Each row is followed by roughly how far along a hidden order it lies, from 0 to 20. A new part has a new order.
[-0.69 -1.54 -0.91 -3.25  0.70  3.26 -2.62  4.02 -3.79  3.85  1.17  6.23
  0.44  2.99  3.46  1.38  1.62 -0.33  1.26  0.67 -1.41 -1.16 -5.15  1.08
 -1.32 -0.24  1.45  0.78 -6.06  1.93  0.18  3.23  1.45  0.48  2.18 -0.35
  1.05 -0.90  0.84 -5.08 -0.72 -1.18  2.34  1.36] | 4
[-1.73 -4.12  2.24 -3.22  1.74 -1.31 -0.06  1.56 -4.80  0.06  2.51  3.37
 -0.07  3.70 -0.63 -1.49  0.18 -0.61  4.00  2.30  2.28 -0.04 -5.70 -1.53
 -1.82 -2.05  1.46  0.74 -5.54  5.62 -0.05  1.76 -5.24 -2.49  1.65  0.13
  1.39 -0.56  0.07 -2.30 -3.28 -0.27 -1.10 -2.18] | 0
[ 3.20 -1.85 -0.99 -2.99  3.60 -0.47  4.63 -3.70 -0.95 -1.49 -3.28 -3.43
 -1.39 -3.94 -0.63 -1.35 -0.16 -4.53  3.16 -0.09  2.76  2.49  5.61 -1.90
 -0.52 -1.94  1.65 -3.07  2.72  0.16 -0.72 -3.56  1.77 -2.22 -5.09  0.90
 -0.78 -1.34 -1.82  3.59  1.70  1.19 -1.13 -0.25] | 11
[-0.01 -4.98  1.57 -3.34  2.80  0.02 -2.20  2.05 -6.85  1.23  2.45  3.28
 -0.59  2.99  0.29 -1.37  0.48 -0.51  4.00  2.71  2.24  0.59 -3.54 -0.43
 -2.24 -3.45  1.64  0.56 -5.03  5.88 -0.95  2.08 -2.68 -2.07  1.65  0.31
  1.71 -1.43 -0.12 -4.01 -3.76 -0.49 -1.52 -1.78] | 0
[ 3.85 -2.64 -2.92 -0.80  2.70 -0.20  4.42 -3.56 -2.59  1.06 -5.59 -1.66
 -2.52 -5.04 -1.46 -0.43 -1.73 -2.33  1.23 -0.62  1.36  1.30  4.60 -1.56
 -2.02 -3.82 -1.10 -5.77  1.43 -1.48 -1.24 -4.70  2.19 -2.00 -4.81  0.48
 -0.66 -0.81 -1.67  5.49  1.48  1.55 -1.87 -1.17] | 15
[-2.32 -0.36 -1.59 -1.76 -1.54  3.44 -3.81  2.11 -1.49  3.91 -0.03  4.86
  1.03  2.63  1.81  0.39  1.91  1.50 -4.08 -1.32 -3.78 -1.42 -5.61  0.98
 -0.97  3.34 -1.00  0.92 -4.27 -0.97  2.22  2.57  2.64  3.05  2.23 -1.49
  0.03 -0.07  0.94 -4.16  0.70 -0.94  2.66  1.36] | 9
[ 1.97  1.11 -4.06  5.26 -0.64  0.96  1.24  0.25 -2.23  0.38 -5.88 -0.35
 -1.61 -6.18 -2.12  1.80 -2.10  2.83 -1.57 -0.72 -2.46 -0.93  3.58  2.23
  1.15 -4.51 -4.77 -4.03  3.29 -2.96 -3.07 -3.40  0.88 -0.77 -0.40 -1.06
 -0.59  1.78  0.16  4.82  1.73  1.79 -1.10  0.10] | 20
[ 1.49 -4.28  3.34 -2.94  0.09 -1.76  4.42  0.41 -4.90 -3.16  0.90 -1.60
  0.20 -0.09 -1.24 -4.13  1.94 -0.14  1.78  3.36  0.44  3.84 -4.22  0.03
 -1.19 -3.99  0.52  2.46 -2.99  3.77  1.03  0.76 -4.53 -3.55 -0.51 -0.08
 -0.82  0.29 -0.04  0.87 -0.33  2.56 -0.01 -2.28] | 1
[ 4.80 -3.85  2.42 -4.07  1.02 -0.43  6.80 -0.98 -3.77 -4.35  0.22 -3.83
 -0.42 -3.00 -0.46 -3.95  2.76 -2.28  1.22  3.74  1.11  5.29  0.07  0.57
 -0.98 -4.86  1.27  2.19  0.25  3.09 -0.45 -0.83 -0.81 -4.37 -3.50  0.09
 -3.02 -1.25 -0.03  1.55  1.38  2.51  0.30 -0.22] | 4
[-5.66  2.70 -1.75  2.95 -1.47  1.54 -4.61 -0.74  4.23 -0.79  0.36 -1.84
  0.95 -0.96 -2.00  4.08 -0.51  4.85 -1.64 -2.03 -0.75 -0.80  1.50  1.34
  2.45  2.24 -3.84 -1.07  6.34 -2.34 -2.19 -0.60  2.46  2.98  1.87 -0.57
 -0.77  0.88  0.26 -2.16 -1.49 -3.13 -1.89  1.67] | 19
[-6.04  0.22 -1.60  1.87 -1.54  2.71 -3.94 -0.18  0.60  1.68 -0.13  0.25
  0.93 -0.46 -2.99  2.22 -0.40  5.00 -3.98 -2.08 -0.15  0.12 -1.10  0.74
  1.27  2.98 -3.58 -1.64  6.20 -2.51 -1.45 -0.71  5.17  4.10  1.09 -1.16
 -1.44 -0.86  0.21 -3.88 -2.70 -4.35 -2.85  0.80] | 18
[-4.16  2.07 -2.39  3.21 -0.86  1.98 -2.95  0.89  1.29 -0.48 -1.68 -1.49
  0.20 -3.37 -3.29  3.52 -1.70  5.25 -1.43 -1.22 -0.73  0.24  2.27  2.31
  2.49 -0.22 -4.75 -2.20  5.64 -2.78 -3.57 -0.93  3.22  1.53  1.50 -1.24
 -0.82  0.98  0.75 -1.48 -0.78 -2.43 -2.38  1.07] | 20
[ 1.84  0.72 -2.99  3.25 -0.34 -1.10  2.21 -1.64 -0.43  0.41 -6.43 -0.19
 -1.52 -4.41 -0.99  1.91 -2.18  1.03  0.20 -2.05 -1.66 -2.10  4.27  0.48
  0.24 -2.34 -3.82 -4.49  0.12 -2.43 -1.12 -3.49 -1.04 -1.06 -1.11 -0.55
  0.26  2.36 -0.87  6.80  2.67  1.44 -0.44 -0.95] | 18
[ 0.40 -3.22  3.97 -1.92  0.78 -2.67  1.08 -0.12 -3.35 -1.86  2.95  0.37
  0.06  2.35  0.21 -3.39  0.58 -0.64  2.19  2.67  1.65  0.83 -4.77 -1.10
 -1.46 -1.87  2.12  2.23 -4.70  4.39  1.20  1.62 -6.34 -2.57  0.88  0.56
  0.98 -0.16 -0.04 -0.29 -1.91  0.85 -0.70 -2.76] | 0
[ 4.06 -1.58 -3.65  0.84  1.87 -0.54  3.60 -2.68 -1.99  1.01 -5.34 -0.62
 -2.90 -5.26 -1.86 -0.46 -1.69 -1.99 -0.29 -0.96  1.27  0.55  4.57 -1.77
 -1.60 -3.57 -0.53 -4.56  2.40 -1.82 -0.63 -4.40  2.32 -0.96 -4.18  0.65
 -0.28 -0.70 -1.54  6.51  1.32  1.87 -1.80 -1.54] | 16
[-0.07  1.59 -3.45  4.91 -1.14  0.88  0.54  0.57 -0.37 -0.12 -5.11 -0.96
 -1.14 -5.11 -2.05  2.73 -1.80  2.81 -1.20 -1.18 -2.83 -1.05  3.90  2.42
  1.69 -3.51 -3.97 -2.93  2.65 -2.99 -3.20 -2.64  0.03 -0.11  0.01 -0.93
 -0.19  1.84  0.20  4.29  1.67  0.65 -1.13  0.28] | 20
[-5.43 -1.66 -2.50  1.66 -0.19  2.88 -3.41 -0.47 -1.78  2.27  0.79  0.23
  0.69 -1.03 -2.85  1.37  0.11  4.63 -5.42 -1.48 -0.36  1.39 -1.57  0.28
  0.76  1.83 -2.98 -1.75  7.12 -3.09 -1.61 -1.03  7.28  3.45  0.08 -1.18
 -1.87 -1.64  0.14 -3.56 -2.79 -2.65 -2.84 -0.09] | 17
[-3.05 -1.42 -4.75  1.77 -0.02  3.61 -0.57  0.72 -4.92  0.15 -4.83 -0.40
 -0.79 -5.64 -3.65  3.40 -0.74  5.77 -0.90  0.19 -1.57  0.88  1.92  3.56
  1.57 -4.34 -6.77 -4.63  4.81 -2.41 -5.14 -1.98  3.10 -0.03  0.27 -1.60
 -1.90  1.49  0.80  0.01 -0.27 -0.76 -3.52  1.00] | 20
[ 0.00 -2.53  0.15 -3.31  2.24  2.62 -2.43  3.75 -4.62  3.01  1.96  5.17
 -0.79  5.09  2.74  0.43  0.82 -0.80  3.08  1.92  0.64 -1.14 -4.14  0.84
 -1.83 -1.55  1.15  0.87 -5.31  3.25 -0.70  3.92  0.07 -0.78  2.22 -0.02
  1.76 -0.91  0.71 -5.86 -1.42 -1.07  0.63  0.46] | 3
[ 1.25 -3.41  3.99 -1.74  0.12 -2.59  2.60 -0.63 -3.68 -2.53  2.56 -0.53
  0.57  1.59 -0.73 -4.10  1.64 -0.45  1.48  2.80  1.62  2.41 -5.37 -0.72
 -1.07 -3.70  1.98  2.39 -3.01  3.62  1.29  1.52 -5.84 -2.79 -0.19  0.31
 -0.29 -0.15 -0.06  0.07 -0.57  2.44 -0.62 -2.51] | 0
[ 2.71 -3.31  1.73 -4.86  1.58 -1.30  6.98 -1.62 -2.29 -4.27 -0.24 -4.63
  0.63 -2.32 -0.71 -3.56  2.94 -2.05  3.04  3.41  0.66  4.52  0.82  0.38
 -0.63 -3.62  0.90  1.38 -0.44  2.17  0.35 -0.77 -2.20 -4.84 -2.98  0.27
 -2.17  1.08 -0.08  1.21  1.95  2.29  0.91 -0.01] | 4
[-5.88 -0.85 -2.05 -0.03 -1.18  2.09 -3.80 -0.78  0.67  2.28 -0.09  1.48
  1.53  1.63 -1.81  0.77  0.59  4.54 -5.12 -2.02 -2.04 -0.97 -2.90  0.11
  0.16  4.18 -2.93 -1.41  3.24 -2.48  1.11  0.59  4.96  4.29  1.71 -1.46
 -0.86 -0.75  0.17 -3.67 -1.67 -2.91 -1.65  0.80] | 15
[-1.10 -1.29 -0.47 -3.52  1.10  3.95  1.55  3.91 -4.13  3.43  1.33  5.22
 -0.03  3.83  3.09  0.68  0.87 -0.64  1.66  0.80 -1.63 -1.89 -5.36  1.27
 -1.48 -0.51  1.26  0.97 -6.23  2.51 -0.01  3.39  0.10 -0.03  3.16 -0.59
  1.58 -0.07  1.13 -5.78 -0.73 -0.59  2.48  1.75] | 4
[ 3.49 -6.62  0.59 -6.39  2.17  0.87  8.42 -2.03 -6.85 -0.66 -2.75 -4.19
 -0.53 -4.65 -1.35 -4.10  3.64 -1.36  2.86  4.01  0.44  5.92 -0.65  1.36
 -1.48 -6.36 -1.31 -0.32  0.09  3.04 -0.62 -1.51 -0.79 -5.05 -3.98 -0.53
 -2.90 -0.62 -0.32  1.53  1.42  2.70 -0.18 -0.75] | 4
[-0.71 -3.95  3.04 -2.08  1.24 -1.89  0.91  0.56 -4.74 -1.29  2.60  1.16
  0.43  2.90 -0.52 -2.77  0.68  0.01  3.26  2.95  1.95  1.90 -5.50 -1.11
 -1.64 -2.42  1.89  1.50 -5.61  5.25  0.44  1.39 -5.36 -2.55  0.95  0.23
  1.07 -0.63 -0.26 -1.27 -3.25  0.85 -0.96 -2.88] | 0
[ 0.36 -2.55  0.85 -3.40  2.36  2.20 -2.49  3.57 -4.99  2.42  2.42  4.31
 -0.42  3.32  2.00 -0.04  0.00 -1.11  2.89  1.78  2.04 -0.24 -4.68  0.16
 -2.00 -2.45  1.93  0.34 -5.19  4.12 -0.86  3.05 -0.81 -0.76  2.14  0.29
  1.36 -1.73  0.65 -5.20 -2.97 -0.70  0.25 -0.14] | 2
[ 4.15 -0.37  1.85 -3.47  1.88 -1.35  6.03 -2.21  1.62 -3.82  0.46 -5.25
 -0.24 -2.57  0.68 -1.83  1.76 -4.35  3.90  1.48  2.20  3.43  4.57 -0.78
  0.10 -1.61  2.71  1.41  0.71  1.39  0.35 -0.85 -0.50 -2.65 -3.94  1.13
 -1.20 -0.62 -0.77  2.90  2.63  0.69  0.79  0.97] | 7
[ 0.07 -2.86 -0.70 -3.47  2.07  3.73 -2.15  3.99 -6.40  4.00  0.49  5.95
 -0.30  2.86  2.61  0.65  1.26 -0.19  1.45  1.69 -0.29  0.82 -5.40  1.18
 -1.97 -2.52  1.12  1.36 -5.27  2.79 -1.15  2.73  2.04 -0.71  1.67 -0.57
  0.61 -1.30  0.98 -6.03 -1.68 -0.80  0.96  0.94] | 3
[ 1.05 -4.01  3.41 -1.95 -0.20 -2.27  2.70 -0.10 -4.52 -1.36  1.73 -0.76
  0.13  0.89 -1.18 -4.18  1.48  0.16  1.22  3.41  1.63  2.28 -4.51 -0.72
 -1.39 -2.67  1.58  2.41 -3.62  3.74  0.98  1.25 -4.88 -3.13  0.35  0.33
 -0.11 -0.51 -0.18  0.05 -1.18  1.72 -1.01 -2.95] | 0
[-0.23 -6.42  1.84 -3.53  1.49 -1.36  2.62 -0.12 -6.18 -1.94  0.57  1.10
  0.42  1.40 -1.90 -3.60  1.74 -0.07  2.91  3.02  1.24  2.09 -5.13 -0.13
 -1.98 -3.91 -0.59  0.81 -5.11  4.58  0.48  0.65 -5.44 -3.30  1.06  0.27
 -0.08 -0.18 -0.13 -1.28 -1.56  1.64 -1.03 -3.15] | 0
[ 0.92 -5.10  4.01 -2.25  1.39 -1.65  2.18  0.27 -4.99 -0.79  2.55  1.09
  0.05  1.33 -1.17 -3.38  0.98 -0.72  1.62  3.63  2.40  1.95 -5.06 -1.17
 -1.85 -3.42  1.71  1.88 -4.92  4.32  0.54  1.49 -4.46 -2.53  0.52  0.44
  0.04 -1.12 -0.02 -1.46 -2.84  1.13 -1.16 -3.09] | 0
[-4.55  1.28 -2.33  3.21 -0.68  2.26 -4.24 -0.32  0.99  1.48  0.76 -1.34
  0.48 -1.04 -2.58  2.56 -0.74  4.36 -3.25 -1.51 -0.09  0.78  0.51  1.17
  2.12  1.32 -3.01 -1.39  7.31 -2.94 -2.45 -0.97  4.86  3.31  1.19 -0.63
 -1.17 -1.19  0.96 -3.68 -2.03 -3.30 -3.24  1.31] | 19
[ 0.02  3.37 -2.76  5.11 -1.84 -2.08  0.39 -1.14  3.53 -1.20 -3.28 -0.77
 -0.35 -2.83 -0.56  3.14 -3.32  2.08  0.98 -2.72 -2.54 -4.62  4.33  0.98
  1.56  0.14 -3.71 -3.21 -1.47 -2.14 -0.64 -2.64 -4.55  0.00  0.34 -0.75
  1.51  3.81 -0.59  7.94  3.24  1.16  0.37 -0.27] | 19
[ 3.99 -3.99 -2.28 -3.66  3.97  0.12  6.62 -3.12 -3.48 -0.57 -4.40 -2.60
 -2.24 -5.46 -1.58 -1.47 -0.10 -3.78  2.60  0.12  2.31  3.45  4.66 -1.89
 -2.17 -3.97  0.28 -4.00  3.59  0.06 -1.48 -4.84  2.90 -2.89 -5.70  0.74
 -1.62 -1.63 -1.31  4.00  0.93  1.04 -1.45 -0.42] | 12
[ 0.44 -5.11  2.93 -2.53  1.30 -2.03  0.57  0.96 -3.03 -0.88  2.88  1.39
  0.57  3.11 -0.63 -2.26  0.37 -0.96  3.56  2.47  2.31  0.36 -4.81 -0.89
 -1.48 -1.74  2.01  1.62 -6.47  4.85  0.60  1.36 -5.57 -2.25  1.35  0.36
  1.25 -0.19 -0.06 -1.99 -3.12  0.53 -0.75 -2.84] | 0
[ 2.75 -4.46  1.32 -3.51  0.88 -0.94  6.76 -1.15 -4.52 -3.95  0.08 -3.15
  0.10 -2.81 -1.07 -4.13  2.84 -1.33  1.69  3.13  0.32  4.93 -1.34  0.71
 -0.90 -3.26  1.11  1.42 -1.55  3.25  0.42 -0.33 -2.89 -4.46 -2.22 -0.06
 -2.23  0.12 -0.08  0.35  0.99  3.08  0.50 -0.71] | 3
[ 0.21 -3.57  0.14 -3.77  2.35  3.25 -2.17  3.74 -6.22  3.72  1.56  4.91
 -0.24  3.19  2.06  0.23  1.23 -0.58  2.63  1.27  1.17 -0.19 -5.19  1.05
 -1.84 -2.38  1.62  0.60 -4.36  4.31 -1.08  2.95  0.42 -1.33  1.96 -0.20
  0.88 -1.38  0.86 -5.32 -2.16 -1.04  0.41  0.18] | 3
[-5.37 -2.68 -2.63 -0.87 -1.08  3.82 -3.09 -0.80 -3.86  3.32 -0.45  2.05
  1.47  0.81 -1.60  0.45  0.98  3.91 -4.94 -1.47 -2.51 -0.18 -4.39  0.46
 -0.82  3.32 -3.76 -1.48  3.24 -0.81  0.71 -0.20  4.78  4.33  1.78 -1.93
 -1.06 -0.69  0.33 -3.94 -1.61 -2.26 -1.77 -0.01] | 14
[-5.28 -1.80 -2.89 -1.43 -1.47  2.77 -3.76 -1.40 -0.94  2.70 -0.63  2.47
  1.34  2.45 -1.72  1.66  0.68  4.69 -4.26 -2.16 -2.32 -1.15 -4.81  0.45
 -0.24  4.32 -3.95 -1.80  1.05 -2.20  1.17  0.53  3.41  4.57  2.20 -1.56
 -0.25  0.39 -0.11 -3.96 -0.75 -3.10 -0.81  0.29] | 14
[-1.40  0.02 -1.53 -1.83 -1.38  3.20 -3.53  2.35 -0.09  3.32  0.98  4.68
  1.18  3.86  2.61  0.78  1.69  1.39 -3.20 -0.59 -3.77 -2.24 -5.21  1.28
 -0.76  2.95 -0.18  0.96 -4.28 -0.26  2.39  3.25  1.47  3.17  2.66 -1.04
  0.68  0.37  0.73 -4.37  0.95 -0.88  3.08  1.53] | 8
[-6.09 -1.10 -2.42  1.01 -1.28  2.59 -4.15 -0.67 -0.44  3.66  0.34  1.19
  1.21  0.46 -2.40  1.61  0.47  4.19 -4.36 -1.79 -1.62  0.06 -2.71 -0.18
  0.31  3.95 -3.18 -1.61  3.87 -2.47  0.15 -0.56  5.09  4.21  1.34 -1.29
 -1.31 -0.81  0.48 -4.40 -1.87 -2.63 -1.78  0.37] | 16
